Here is a tiny trained network, its code and every weight. The questions are about switching its units off for an input and a class, where a switched-off unit gives its printed mean instead of its output.

import numpy as np


def w(rows, s, z=0):
    codes = np.array(rows[::2]) - 128.0
    scale = np.full(codes.shape[1], s)
    scale[-1] = z or s
    return codes * scale


def f(y):
    return np.maximum(y, 0)


def log_softmax(a):
    a = a - a.max(-1, keepdims=True)
    return a - np.log(np.exp(a).sum(-1, keepdims=True))


def net(x, mask):
    res = np.array(x, float).reshape(1, 6) / 4 @ E
    y = f(res @ A[0][:, :-1].T + A[0][:, -1])
    res = res + np.where(mask, y, B[0][:, -1]) @ B[0][:, :-1]
    return log_softmax(res[-1] @ U[:, :-1].T + U[:, -1])


A, B = {}, {}
E = w([
[131,51,149,22,161,94,158,169,170,45,149,87],'x0',
[172,169,176,201,145,112,141,93,131,213,91,29],'x1',
[63,118,110,177,192,91,127,62,194,196,134,118],'x2',
[145,230,149,98,125,120,129,167,120,151,143,198],'x3',
[172,120,75,176,110,53,140,192,209,106,155,152],'x4',
[121,106,147,120,157,131,252,133,122,105,133,125],'x5',
],0.011)
A[0] = w([
[121,62,139,143,136,158,190,114,109,93,112,77,9],'n0',
[105,80,128,144,170,50,106,90,208,206,128,24,89],'n1',
[175,118,108,112,100,71,95,219,136,22,133,143,9],'n2',
[104,48,101,154,110,142,159,103,81,67,122,144,139],'n3',
[196,99,112,141,100,122,96,212,157,42,135,109,75],'n4',
[68,19,52,198,114,151,56,53,135,119,128,158,134],'n5',
[144,167,112,159,96,163,7,154,90,121,107,209,207],'n6',
[183,191,149,179,132,64,247,183,140,168,121,113,1],'n7',
],0.014,0.0016)
B[0] = w([
[161,153,63,179,85,119,74,138,110,137,130,120,199],'n0',
[175,192,128,142,82,100,103,114,46,165,120,49,255],'n1',
[91,100,116,178,141,110,132,133,202,123,106,252,233],'n2',
[144,95,146,196,154,238,136,131,221,161,127,118,187],'n3',
[72,139,166,25,172,124,164,117,102,114,147,168,219],'n4',
[112,89,139,112,144,255,183,153,150,82,128,205,216],'n5',
[169,127,128,151,120,94,129,113,105,151,124,3,214],'n6',
[129,91,97,155,122,234,108,98,115,135,141,62,216],'n7',
],0.0084,0.022)
U = w([
[83,98,143,136,153,138,160,161,157,72,166,223,158],'0',
[127,178,148,127,123,1,99,147,108,123,162,133,6],'1',
[197,182,105,209,44,185,103,121,94,169,191,26,216],'2',
],0.0077,0.0012)

Each question gives the input, the list of numbers given to net, and the class t.
The units are the neurons (one row each of A and B). Each row of codes is followed by its name. A weight is (code - 128) times the scale printed after its matrix; where a second scale follows, it is the last column's (A, B and U).
mask holds one flag per neuron, in row order. A switched-off neuron (its flag False) gives its mean, the last column of its row in B, instead of its output. The means were averaged over made-up inputs and are rounded, as every weight is.
A unit's drop is (log p(t) with every unit on - log p(t) with that unit switched off) / (log p(t) with every unit on - log p(t) with every unit switched off).
The circuit of an input: a set's keep is (log p(t) with only the set's units on - log p(t) with every unit switched off) / (log p(t) with every unit on - log p(t) with every unit switched off). Starting from all 8 units, units are removed one at a time, each time the one whose removal leaves the highest keep (on an exact tie, the one counted first), for as long as the keep stays at least 0.8.
circuit, biggest first: the units of the circuit, biggest drop first
k most important neurons: the k neurons with the biggest drops, biggest first
drop of u: that unit's drop, to one decimal
input [-4,-4,2,-4,-5,6], class 0: 4 most important neurons	n1, n6, n5, n7
input [-6,-6,-2,-6,1,-3], class 0: circuit, biggest first	n5
input [7,3,-6,5,1,-6], class 0: 2 most important neurons	n2, n1
input [2,2,-3,-3,1,-5], class 1: 3 most important neurons	n5, n3, n7
input [5,6,-5,-5,4,-7], class 1: 2 most important neurons	n5, n1
input [4,-4,-2,-2,-8,8], class 2: 2 most important neurons	n0, n2
input [-4,-8,7,2,-4,-4], class 0: 3 most important neurons	n5, n1, n7
input [7,4,-5,-8,8,5], class 0: drop of n2	2.1
input [5,-1,5,8,-5,-5], class 1: drop of n0	0.1
input [8,1,1,-5,8,-2], class 0: drop of n2	0.8
